In the rows, zero is written as 128.
Each row is followed by its class.
[131 147 131 119 117 116 168 119 122 124 131 122 126 131 143 148 120 129
  97 145 139 161 152 135 153 150 145 118 131  91 111 104 121 159 141 104
 146 120 143 138 160 129 106 119 149 133 112 152 100 168 202 118]
T
[102 108  89 113 108 145 130 130 111 183 112 127 144 145 117 135 154 130
 153 129  97  89 113 104  75  82  91 175  83 124  89 141  92  32 101 135
 129  95 145  80 154  92  94 141 121 137 115  66 113 122 163 127]
X
[130 131  94 126 122 128 116 128 133 130 153 154 113 136 135 160 156 169
 136 158  89 126 148 122 106 125 126 120 117 119 120 125 143 114 127 158
 110 124 164 154 166  86 102 108 128 124 146 149  87  92 144 125]
D
[100 135 126 122 137 162 157 158  79 126  83 160  98 153  84  89 138 167
 119 174 147 164 122 115 105 128 137 153  96 121 157 103  99 100 133 157
 102 138 128  61  56  71 119  91 116 137 157 106 104 146  84  83]
N
[139 160 134 146 136 129 140 119 153 114 114 131 106 100 132 160 163 132
 129 151 124 151 132 119 143 107 109 130 121 106 121 101 151 115 110 102
 133 140 141 115  90 103 116 100 151 122 148  92 111 134 164  96]
T
[124 138  89 158 147 139 149  93 145 146 102 135 117  92 124 157 153 125
 130 142 103 139 133 115 122 117 114  95 127 133 150 106 113 124 121 124
 117 126 164  89  97 108 111  84 138 111 138  75 159 119  79  90]
H
[107 140  94 162 160 138 155 119 118 135 129 120 120  78 133 145 165 130
 134 124 132 138 161 101 109 128 113 126 113 163 109 117  94 140 110  98
 113 128 134  99  94 104 121  97 134 112 129  83 177 161  86 140]
T
[132 123  45 126 163 121 108 158 112 160 152 146 113  98 121 118 107 132
 174 157 120 110 176  66  53 138 118  95  89 116 162 113 127  69 127 190
 128 112 124  69  92 144 140  71  68  95 103 133 182 123 136 129]
D
[151 124 110 104 159 107  99 100 133 157 151 137 133  99 122 175 148 133
 131 124 151 113 166 119 139 141 126 118 110  72 192 126 142  58 120 158
 176 153 110 123 120 140 173 127  88 108 141  86  95  95 178 152]
D
[148  97 174 140 145 178  96 171 152 117 153 112 121 150 114 113 154 128
 188 156 151 125 116 188 139 129 159 167 107 147 151 155 157  88 148 163
 141 114 143 161 161 105 151 125 135 155 102 138  89  86 150 150]
N
[123 119 129 182 135 112 135  75 138 171  76 134 141  42 143 145 142 126
  90 169 119 156 154  77 129 116 114 102 113  85 123 114 111 161 117 126
 163  93 125 145 154 112 116  77 109 129 125  59 142 148 156 132]
H
[153 129 100 192 101  98 143 113 136 163 191 121 120 113 118 165 148 134
 145 102 143 140 187 158 140 117 101 139 139 101 137 147  90  88 170 150
 115 121 167  98 165 118 110 148 137 125 135  85 111 123 130 151]
C
[103 141 107 140 154 119 132 130 120 138 108 151 116 120 116 134 118 150
 111 168  97 135 169  78 104 125 105 115 124 127 150  94 143 156 138 132
 135 107 163 113 100 104 127 102 122 118 141  95 173 133 120  91]
F
[141 133  92 105 187 137 157  83 145 118 127 131 137 109 172 114 135 128
 106 161 110 133 147 131 167 156 134 100 123 100 124 130  79 127 119  82
 137 122 142 142 114 117 148 117 103 117 127 123 128 165 111 108]
T
[129 159  96 123 120  91 116 146 145 131 131 136 106 143 136 119 170 128
 135 123  85 141 121 142 107 145 149 124  80  88 128 113 131 127 124 115
 196 157 134 114 104 126 121 139 129 119 124 162  84  91 194 131]
D
[129 109 121 115 176 151 159 143  76 187  79 161 146 114 106  67 139 102
 113 123 156 134 125 137  99 136 180 163  78 130 173 135  46  79 129 169
 161 114 144  76  86 122 148 156  81 147  98 135 146 125 104 139]
N
[167  94 150 142  63 138  63 139 183 123 170 154  72 117  95 151 149 103
 187 129 138  85 156 209 152 116 183 146 131 130 130 128 161  52 120 175
 141 144 101 103  82 119 125 156  76 129 139  80  85  84 125 136]
N
[102 112 108 197  81 139 121 142 125 123 155 101 111 138 167 104 127  91
 161 133  75 101 141 133   4 143 116 136 150 119 102 123 166 175 118 160
 120 133  60  82 186 154  72 159  99 121 111 151 162 141 125 153]
F
[129 105  94 110 171  70 103 164 165 124 102 143 125 172 132 110 116 139
 132 160 100 182 133 108 158 125 150 112 166 152 151 108 161 187 104 147
 127 105 133 136  75 152 143 128 126 171 125 174 188  45 179  82]
D
[107 122  80  92 158  81 129 120  98 141  89 169  94 145 123  97 163 151
 125 161 119 150 130 145 145  99  85 134 124 132 149 119  90 104 106 107
 144 133 111  88  68 107 127 108 150 105 129  69 148 149 124 110]
F
[139 110 156 112 151 143 139  91 127 148 121 120 166 122 153 162 138 109
  96 109 139 110 133 125 157 131 132 128 141 139 116 159 119  92 122  89
 160 121 152 130 158 128 160 139 132 110 111 127 118 135 153 118]
D
[113 133  99 110 163 107 111 143  69 133  97 153 156  81 111 117 129 120
 102 118 119 118  94  75 151 110 116 134  92 152 139 104 130 147 117 117
 126 140 142 107  84 135 129 111 112 120 153 105 151 168 150 148]
F
[110 108 149 123 137 118 160 142 114 129 110 140 100 154 122 113 120 128
 147 130 135 153 134 118  91 109 190 107  96 116 124 134  99  98 116 151
 122 110 114 100 129 118 112 161 122 148 111 201 144 103 189 117]
C
[117 151  70 153 184  88 131 130  89 100 133 144 101 150 103 114 138 107
 109 144 133 166 205 106 144 180 183 179 124 163 171  98  87 175 143 146
 111  97 213  79  20 121 126 132 118 112 123 107 169 166 131 130]
N
[108 132 116 138 150 102 154 128 101 168 107 126 131 117  94 118  87 129
 141 132 184 142 113 118 109  86 166 127 117 139 135 143  93  27  94 186
 158  84 147 147 153 128 121 132  98 183 114 159 136 141 198 122]
N
[132 160 171 127 134 114 143 124 127 117  95 128 145 104 153 102 126 124
  77 128 123 143 173  98 112 124 126 118 112 125 133 116 114 175 136 111
 170 164 153 169 104 124 132 146 124 138 135 160 121 132 158 147]
X
[139 147 128 103 120 100 117 133 114 177 137 137  91 108 109 107 118 147
  95 127 156 106 148 163 141 169 117 120 137 112 139 132 118 134 137 116
 130 118  47 139  21 137 175  97 127 112 130  84 180 139  70 112]
D
[142 113  57 165 169 141 141 110 153 127 138 122 118 100 139 142 171 107
 174 132 165 178 146 105 107 128 152 113 107 113 173 100 131 145 118 157
 128 138 151  86 113 152 137 132 145 100 104 121 162  94 162 144]
C
[145  88 126 119 132 121 133 136 145 144 127 122 102 113 140 129 158 124
 124 131 134 101 149 189 101 131 132 100 145 121 108 171 125  28 105  87
 104 140 167  95  99 117 115  87 169 133  90  61 163 126  78 151]
H
[104 161  84 149  95 110 119 212 112 103  86 153  71 145 116  84 137 157
 118 144 131 138 196  74  82 127 206 144  85 171  58  95 138 160 125 151
 163 135 172  94  83 101 118 124  88 146 143 186 163 177 177 118]
N
[103 151  89 148 135 127 139 119 144 147 113 129 152  76 155 128 158 109
 111 145 115 149 147 103 118 110 127  86 112 105 146 124  98 108 109 140
 154 146 128 106 146 142  92 105 100 114 130 153 131 158 192 155]
T
[115 144 140 132 128 137 134 141 128 132 102 153 105 158 113 111 122 154
  92 142  85 146 115 136  87 121 141 111 111  82 136 115 118 161 138 161
 136 134 123 119 114 108 108 124 122 169 126 153 117 104 123 110]
X
[136 145 113 115 151 105 152 114 147  97 115 155 149 169 137 133 174  65
 114 103 148 161 126 119 189 131 219 152 151 112  91 119  93  89 144 121
 123  94 145 108 154 106 143 173 122 147  97 166 146 116 219 140]
T
[140 168 129 116 151 112 137 149 166 116  92 162 136 136 143 100 120 109
 114 144  92 133 157  94 126 134 144 128 125 116 117 114 144 167 144 120
 188 110 140 147 104 116 162 135 103 117 125 177 168 130 145  82]
D
[121 135  58 115 141  96  89 106 104 153 124 177 106 136  99 165 149 160
  95 123 147 145 142 103 107  82 109 108  88 156 148 108  93  64 124 155
 170 139 144  60  68 113 148 104 108 126 141  98 125 121 182 110]
X
[156  60 108 167  99 131 113 119 110 218 107 132  96 132 103 160 120 131
 164 131 124 118 121 136  78 136 136 172 113 103  88 107 112 148  80 151
 128  88 128 119 130  97  86 173  68 155 130 121  87 116 183 107]
N
[116 130  82 133 174  91 107 130  98 156  79 128 118  97 144  84 146 130
 117 165 103 131 135 102 119 148 122 115 146  89 140 114  95 163 131 133
 156 113 128 136 117 138 116 143 117 137 130 133 169 125 144 148]
F
[117 159  95 170 146 118 118 136 131 136 129 125 111 104 106 134 146 125
 124 130 121 131 151  82 123 129 107 117  87 131 134 126 120 127 137 115
 149 112 176 138 138 126 131 112 132 109 117 118 165 139 140 127]
Q
[124 140 143 129  68 128  82 144 129  44 137 125 115 173 109 163 131 128
  95 113 140 131 111 130 157 111 121 129 172 168 112 133 148 167 118 129
  54 150 120 124 119 155 103 139 165 124 137 127 127 133 106 160]
X
[138 134 180  98 120 181 120 145 173  87  87 132 127 111 146  52 155  86
 117 141 138 128 136 145 118 128 234 111  86 167 124 158  79 119 131 132
 128 129 148 107  93 157 139 154 120 146  86 121 150 120  50 159]
N
[108 152 135 113 149 165 152 118 109 135  97 147 140 118 150 117 170 127
 107 124 115 104 126  94 106 128 145 128  97  96 120 100 127 114 135 143
 162 153 117 132 114 110 140 140 133 115 117 128 119  98 140 139]
Q
[113 175 125 136 111 160 140 135 159  89 121 137  90 150 107 145 185 134
 184 165 155 185  88 152 117 153 191 143 104 146 113 111 111 129 151 113
 144 140 159 124 114 107 130 153 116 127 169 182 136  84 120  81]
C
[160 134  64 107 115 104 103 142 127 140 138 151 113 158 149 180 144 130
 151 132 111 104 164  94  90 121 117 126  73 170 140 137 123 122 114 165
 193 122 166 103 163 157 137 135  39  93 137 121 135 105 124 126]
D
[119 112  99 130 168 177 118 127 111 100 122 129 141 110 138 125 153 124
 131 159 188 158 121  63 171 150 186 127  86 152 157 106 159 130 132 150
 121 107 119 114 114 129 183  86 107 111 115 124 136 134 166 128]
N
[110  88  92 171 105 133 102 174 107 129 118 130 122 108 121 173 105 153
 127 156 134 110 126 113 162 139 106 134 171  98 139 100 153 201 107 169
 176  93  45 140 102 148 128 132 109  97 123 137 151 106 120 153]
T
[128  56 132 152 103 124 127 111 115 132 138 125 127 107 150 151 106 164
 122 164 102 134 184 147  82 134 129 123 144 127 108 151 122 171 129 120
 122 118 146 148 170  94 120 159 117 140 145 127 128 119 124 145]
F
[ 98 152 100 120 183 145 114 114 119 130  90 138 105 107 122 129 147 122
 147 155 154 136 143  67  29 120 117 111 119 153 149 115  94 108 100 160
 155 121 145 106 133 152 108  95  99 121  98 108 188 152  75 141]
X
[104 107 139  71 163 171 118 138 135  79  86  78 154 117 182 145 125 151
 145 146 155 141 131  94 119 160 152 136 180 119 130 124 144 214 116 109
 139 143  95 141 169 172 169 106 123 120 103 155 181 119  73 138]
T
[117 126 153  89 114 152 146  77 142 149  94 113 101 144 159 161 128 142
 106 174 159 133 167 121  69 118 151  84 127 130 141  95 119 110  95 146
 147 121  98 134 111 120 124 132 136 132 126 101 113  81 164 108]
T
[ 99 128 126 109 148 144 143 106  93  69 158 179 128  76 141 131 175 146
 111 144 190 165 150 106 162 135 174 123 101 142 159  93 144 125 137 146
 131 179  73 124 127 127 157 113 126  97 146 159 119 121 147 144]
C
[120 112  81 145 150 138 128 125 124 121  85 141 146  97 155 129 136 148
  88 177 103 149 158  70 108 167 133 101  96 103 163  97 131 192 141 123
 192 124 144 119 136 124 150 120  96 115 146 124 134 115 105 124]
H
[ 75 140 130 149 112 170 151 108 164 120 131 171  85  85 126 140 177 148
 142 126 105 153 171 148  76 116 214 100  99 187  94 131 157  93 118 127
 112 137 173 120 160  81 128  90 143 163 111 121 148 126  95 130]
N
[133 158 166  77 126 133 138 111 162  93  95 121 139 170 134 140 137 137
  96 123 138 156 120 131 156 146 198 110 121 115 150  98 130 144 139 104
 141 168 147 139  95 126 152 146 129 141 160 170  98 105 152  93]
H
[115 115 115 133  74  97 101 138 112 163  92 114 108 148 137 135  99 130
  98 124 131 122 121 132 114  95 117 131 126 150 113 140 149 158  95 136
 160 113 117 145 119 140 126 102 116 126 115 132 153 140 192 131]
X
[135 125 154 126 160 136 113 174  93  91 117 179  65 187  81 109  87 160
 152 179 127 133 119 146 110 145 144 119 132 107 154  97 131 133 148 180
 120 127 119  98  47 118 116 102  99 133 140 136 102 146  69 131]
C
[131 137 152 158 112 173 116 124 128 123 118 116 114 139 119 136 124 151
 122 128 106 119 105 141 100 125 124 147 107 135 112 125 151 152 119 124
 104 144 140 130 102  85 139 109 116 138 155 117  87 137 112 104]
N
[126 135 143  78 101 149 118  99 168 105  83 137 110 147 163 132 155 150
 116 149 125 140 142 128 149  88 140 104 130 160  88 139 129  90 119  89
 123 130 157 107 140 108 139 116 161 132 123 120  96 137 154  69]
N
[133 142 113 148 104 106 124 129 133 181  90 121 134 108 135 131 142 122
 133 118 100 122 137  95 132 136 132 134 134 104  75 131 114 117 129 109
 160 113 163 140 190 124 130 137  91 149 128 118 125 111 153 145]
D
[142 150 132  99 112 132 127 138 126 120 128  96 115 100 129 155 168 125
 155  96 144 101 109 141 160  97 101 130 110 128 118 150 131  84 142  92
 108 162 138  97 140 123 130 137 165 110 158 122 137 105 147  94]
C
[153  97 135 118  70 139 103 141 141 191 151 127  96 208 102 154 150 123
 177 147 154 109 120 147  76 131 154 153 124 141 126  95 105  50 147 182
 103  77 122  69 122 109  63 134 108 140 119  88  84  66 111  90]
H
[143 123 117 136 121  54  72 179  94 105 102 148  92 141 114 137 141 126
 120 165 125 108 100 128 128 141  78 123 134 148 109 146 141 119  89 112
 124  98  94 151  85 157 102 117 120 141 135  84 161 130 116 187]
H
[112 112 170 183 146 139 101 122 118 170  67 153 113  97 100 129 146 116
 119 164 121 145 147 130 144 101 114 113 122 141 169 132 119 141 124 180
 158  95 110 135 125 113 147 100 114 149 100  71 143  87 160 173]
N
[116 151 175 121 121 131 142 110 131 154 101 158 157 106 150 133 180  94
 111  98 104 129 103 130 153 122 178 105 109 121 126 122 118  61 136 123
 138 133 103  94 121 161 131 136 138 149  92 123 118  96 166 171]
H
[124 109 137 140 122 158 133 150 130 169 124 130 131  99 141 146 145 130
 141 158 108 125 131 125 129 142 136 111 100 122 155 124 113 127 112 137
 148 115 123 129 130 142 106 123  86 120 117 145 125  88 120 142]
T
[119  92  91 124  84 130 142 179  86 141 132 145 115 164  92 130 112 117
 124 116 113 114 132 107  70 116 158 152  46 157 103 168  96 104 119 142
  88  76 171  81 151 104  96 130  98 133 102 117 162 160 116 156]
X
[128 104 125 155 162 136 151 129  88 138 138 144 147 111 131 122 129 115
 138 124 126 121 129  68 101 119  85 145  85 130 139 112 152 118 135 112
 139 112 114 114 180  92 143 126 113 109 122 117 128 152 142 120]
F
[126  88  99 125  97 103 122 160 105 146 178 131 122 174 122 142 101 140
 142 134  99 104 130 166  93 137 124 149 124 148 105 146 140 117 133 131
 111 101 162 117 160 117  99 128 104 141 119 130 142 132 134 122]
F
[136 147 137 138 126 109 118 121  94 144  78 144 124  91 135 158 120 133
 102 131 113 128 166  77 120  97 107 112 138  83  99 133 124 148 150 163
 131 126 165 127 193 119 103  82  99 144 123 114 125 191 189 170]
X
[157  99 121 117  77 133  98 137 110 158 108 115  98 116 129 119 122 137
 132 136 160 104 142 151  87 122 107 150  82 140 114 152 123 162 100 139
 123 121  69 141 115 121 149 129  95 118 132  90 137 153 134 139]
N
[113 181 124 123  53 135 134 182 153 107 190 105 110 197 134 127 161 144
 136 119  98 114 125 154 111 143 141 132 120 183  67 136 101  87 140 100
  59 136 145  96 131 133  71 139 124 155 145 152 126 109  78 111]
T
[146 113 128 164  83  95  98 143 120 139 118 116  90 112  90 155 147 147
 131  88 141 168 122 116 123  95 163 116  59 127 117 132 125 154 112 148
  91 145 114 110 117  95 144 125 107 171 146 130 121  70 218 144]
N
[137 124 140 120 119  95 101 133  76 140 121 149  90 151  80 126 120 116
 120 142 169 134 113 136 108 108 131 116 100 185 162 125 103  33 156 144
 100 110 116  48  58  92 111  68 118 131 160  82 116 154 115 103]
H
[116 109 115 147 141 157 166 127 118 128 139 127 149 110 110 133 121 121
 128 119 112 139 138 146  74 131 121 131  92 144 137 171  93 111 123 109
 100 152 163  84 101 101 131 122  98 136 145 107 165 170  78 138]
X
[133 108 120 153 157 152  93 163 124  55  96 111 121 150  99  70 112 110
 101 178 141 143 137  98 155 138 119 145 108 150 163 139  93 214 120 142
 104  96 132 117 110 136 138 123 129 112 106  94 161 156  74 138]
N
[142  94  91 131 194  96 129 142  98 115 139 109 136 130 121 137 108 102
 127 139 183 149 137 126 210 153 114  99 174 151 152 120 131 141 150 116
 129 104 124 127 129 127 153  80 133 136 113 105 162 150 159 152]
T
[105 156  90 126 120 109 143 125 133 173  91 158 101 142 111 123 151 128
 138 144  99 142 118 134 141 118 130 137 117 113 114 117 133 112 129 128
 149 100 142 137 147 110 108 129 128 141 142 127 138 155 174  88]
Q
[128 135 136 129 143 132 125 114 133 130 126 135 116 133 123  93 103 158
  74 148 107 142 155 141 110 119 116 109  93 109 168 137  92 135 125 128
 126 138 160 140  76 120 146  93 136 130 104 107 125 128  95 134]
X
[114 149 123 166 109 137 136 153 137  98 182 145 142 115 114 125 116 135
 121 125 101 120 112 150  94 112 125 139 127 157  93 127 149 132 132 133
  95 138 166 134 125 123 105 105 136 139 122 128 162 142  89 129]
F
[104  80  82 104 170 156 150  95 115 114 131 163 103 181 129 176 149 141
 172 145 125 134 145 134  44 137 176 137 128 148 146 127 108  81  87 160
 121 120 176 105 119  88 103 148 104 124 120 119 112 121  75 151]
X
[135  88 134 138 124 140 120 145  80 117 123 102 131 107 128 117 122 137
 105  97 144 113 124  99 139 118 141 128  93 109 133 126 150 160 142 126
 123 154 124 130 196 109 169 120 138 121 109 135 128 104 158 165]
F
[110 161 184 122 138 154 137 179 110 131 115 164 146 192 108 100 109 144
  99 147  68 132 136 126 124 133 157 156 146 124 116 105 143 163 175 177
  95 111 146 122 121 109 107 121 149 158 118 210 109 139 179 109]
D
[107 101 104 189 135 131 113 144  73 135  98 138 106  86 111  88 159 139
 133 182  87 145 141  62  87 108  93 134  74 113 147 119  83 149 125 152
  90 127  98  64 120  78  98 116  81 110 167 108 150 120 126 128]
F
[131 145 134 142  98 101 128 153 116 157 147 128 143 155 103 157 121 127
  97 110 117 119 148 111 126 119  96 163 111 137  95 123 150 149 151 131
 123 127 179 131 170 114 104 115 100 154 149 100 134 148 184 106]
Q
[118  74  43 139 114 136  96  87 104 146 142 121 110 124 121 133 125 176
 104 163 168 143 131 119 167 140 134 146 153 118 136  82 114 141 123 116
 125 127 152 123 115  86 145 102 129  81 146 117 105 123 134  79]
F
[125  97 119 126 161 141 163  68 132 145  97 154 127  62 156 119 159 126
  97 113 136 139 157 110 156 126 175 119 129  56 128 111 120 103 118  95
 156 152 148 132 109  82 149 128 151  96 110 123 107 136 136 115]
Q
[150 116 142 176 139 123 137 126 146 159 187 146 143  49 112 145 152 105
 157 146 176 129 156 140 139 112 108 111  93 143 155 155 127  45 157 153
 183 109 129 148 212 134 162 109  77 146 106  54 178  87 111 155]
F
[ 96 130 107 100 132 118  94 125  91 154 122 150 116 137  93 159 110 171
 122 144 131 131 156 105 123  95 105 132 133 153 148 109 137 105 167 182
 104 104 116  66 155 136 144 105 130 162 157  87 152 118 168  95]
C
[120 118 141 134 152 156 160 128 121 103 107 155 130 120 148 143 144 117
 125 162 136 142 136  94 118 138 154 105 122 145 133  93 141 147 100 139
 134 121 101 132 109 128 116 134 117 133 123 112 121 117 108 165]
T
